Below are the code and all the weights of a small trained network. Each question names an input and a class and asks about switching units off, where a switched-off unit gives its printed mean instead of its output.

import numpy as np


def w(rows, s, z=0):
    codes = np.array(rows[::2]) - 128.0
    scale = np.full(codes.shape[1], s)
    scale[-1] = z or s
    return codes * scale


def norm(h):
    return h / np.sqrt((h * h).mean(-1, keepdims=True) + 1e-5)


def f(y):
    return np.maximum(y, 0)


def log_softmax(a):
    a = a - a.max(-1, keepdims=True)
    return a - np.log(np.exp(a).sum(-1, keepdims=True))


def net(x, mask):
    res = np.array(x, float).reshape(1, 3) / 4 @ E
    u = 0
    for l in range(2):
        y = f(norm(res) @ A[l][:, :-1].T + A[l][:, -1])
        res = res + np.where(mask[u : u + 7], y, B[l][:, -1]) @ B[l][:, :-1]
        u += 7
    return log_softmax(norm(res)[-1] @ U[:, :-1].T + U[:, -1])


A, B = {}, {}
E = w([
[162,200,123,103,103,101,51,122,100,48,145,177],'x0',
[180,59,39,75,192,138,149,105,237,132,111,190],'x1',
[142,145,131,137,176,98,100,254,50,97,138,105],'x2',
],0.011)
A[0] = w([
[161,119,54,83,204,138,89,167,179,67,92,153,5],'L0N0',
[107,140,152,124,44,126,111,31,149,182,145,124,18],'L0N1',
[141,20,98,145,172,141,196,141,162,200,115,96,26],'L0N2',
[118,109,134,116,139,128,116,255,107,178,123,120,162],'L0N3',
[99,123,152,127,104,125,131,116,115,128,126,133,79],'L0N4',
[93,185,143,153,65,158,128,62,79,143,93,59,77],'L0N5',
[149,171,128,153,120,128,117,95,87,74,136,109,22],'L0N6',
],0.0081,0.0025)
B[0] = w([
[138,122,188,70,96,88,102,182,128,131,155,229,254],'L0N0',
[33,160,132,178,163,143,174,31,97,78,121,51,216],'L0N1',
[1,108,103,72,206,122,175,112,179,196,92,67,248],'L0N2',
[116,148,150,183,75,175,212,93,75,134,57,87,235],'L0N3',
[165,111,192,164,137,123,102,110,116,151,117,155,150],'L0N4',
[211,112,144,178,82,46,165,117,142,141,224,213,221],'L0N5',
[121,44,90,89,165,167,183,112,148,145,88,145,176],'L0N6',
],0.0088,0.0077)
A[1] = w([
[202,117,124,126,100,110,48,206,169,164,198,158,34],'L1N0',
[80,55,132,149,212,145,195,167,178,215,105,62,125],'L1N1',
[95,123,117,99,219,112,67,234,89,102,149,80,227],'L1N2',
[155,145,98,198,133,178,167,197,50,134,83,8,83],'L1N3',
[128,101,95,71,172,149,92,140,136,93,152,139,2],'L1N4',
[97,163,69,105,151,167,77,91,156,79,98,89,78],'L1N5',
[161,126,131,129,93,107,127,107,209,179,187,165,213],'L1N6',
],0.012,0.0015)
B[1] = w([
[137,97,133,43,120,110,70,172,130,103,168,253,168],'L1N0',
[101,128,80,45,77,152,185,196,197,250,135,123,250],'L1N1',
[116,103,136,211,117,158,171,73,172,207,126,30,173],'L1N2',
[169,138,190,251,145,74,47,2,91,8,222,146,214],'L1N3',
[139,160,138,102,85,114,125,111,51,61,116,202,160],'L1N4',
[186,103,98,122,164,152,122,237,132,174,51,79,147],'L1N5',
[113,141,139,196,171,149,98,192,75,124,118,9,182],'L1N6',
],0.009,0.015)
U = w([
[131,165,180,240,122,92,121,50,62,92,198,84,184],'0',
[162,138,135,53,139,99,60,193,81,81,144,228,132],'1',
[161,170,58,111,207,178,90,88,134,56,6,68,4],'2',
[67,113,94,73,137,141,205,153,186,254,121,90,183],'3',
],0.0094,0.0026)

Each question gives the input, the list of numbers given to net, and the class t.
The units are the neurons (one row each of A and B). Each row of codes is followed by its name. A weight is (code - 128) times the scale printed after its matrix; where a second scale follows, it is the last column's (A, B and U).
mask holds one flag per neuron, layer by layer. A switched-off neuron (its flag False) gives its mean, the last column of its row in B, instead of its output. The means were averaged over made-up inputs and are rounded, as every weight is.
A unit's drop is (log p(t) with every unit on - log p(t) with that unit switched off) / (log p(t) with every unit on - log p(t) with every unit switched off).
The circuit of an input: a set's keep is (log p(t) with only the set's units on - log p(t) with every unit switched off) / (log p(t) with every unit on - log p(t) with every unit switched off). Starting from the 12 units with the biggest drops (on a tie, the unit counted first), units are removed one at a time, each time the one whose removal leaves the highest keep (on an exact tie, the one counted first), for as long as the keep stays at least 0.8.
circuit, biggest first: the units of the circuit, biggest drop first
k most important neurons: the k neurons with the biggest drops, biggest first
k most important neurons of layer l: the k neurons of layer l with the biggest drops, biggest first
drop when u is switched off: that unit's drop, to one decimal
input [6,2,-7], class 2: 3 most important neurons of layer 1 : [L1N1, L1N5, L1N3]
input [-1,-2,-6], class 0: circuit, biggest first : [L1N1, L0N2]
input [2,4,-3], class 2: 2 most important neurons of layer 1 : [L1N1, L1N6]
input [3,1,-4], class 2: most important neuron : [L1N1]
input [6,7,-8], class 2: circuit, biggest first : [L1N1, L1N6, L1N3]
input [1,8,7], class 1: 3 most important neurons of layer 0 : [L0N0, L0N1, L0N6]
input [7,5,-7], class 2: 2 most important neurons of layer 0 : [L0N1, L0N5]
input [1,0,-5], class 0: 2 most important neurons : [L0N2, L1N1]
input [3,-2,0], class 1: 2 most important neurons of layer 0 : [L0N1, L0N3]
input [8,7,-8], class 2: circuit, biggest first : [L1N6, L1N1, L1N3]
input [6,-5,2], class 1: 2 most important neurons of layer 1 : [L1N3, L1N2]
input [6,3,-5], class 2: 3 most important neurons of layer 1 : [L1N1, L1N3, L1N5]
input [1,5,-1], class 1: 2 most important neurons of layer 0 : [L0N0, L0N3]
input [7,-1,1], class 1: 2 most important neurons : [L0N2, L0N1]
input [-7,-4,7], class 0: circuit, biggest first : [L1N3]
input [3,2,-7], class 2: 3 most important neurons : [L1N1, L0N2, L1N5]
input [5,-6,1], class 1: 4 most important neurons : [L0N5, L0N1, L0N2, L0N3]
input [1,7,5], class 1: 2 most important neurons of layer 0 : [L0N0, L0N1]
input [3,4,-4], class 2: 2 most important neurons : [L0N5, L1N1]
input [-5,-2,5], class 0: 2 most important neurons : [L1N3, L0N3]
input [4,1,8], class 0: most important neuron : [L0N3]
input [2,8,-1], class 1: drop when L0N0 is switched off : 0.7
input [5,3,-7], class 2: drop when L1N1 is switched off : 0.6
input [5,3,-2], class 1: drop when L1N2 is switched off : 0.0
input [2,6,0], class 1: drop when L0N0 is switched off : 0.1
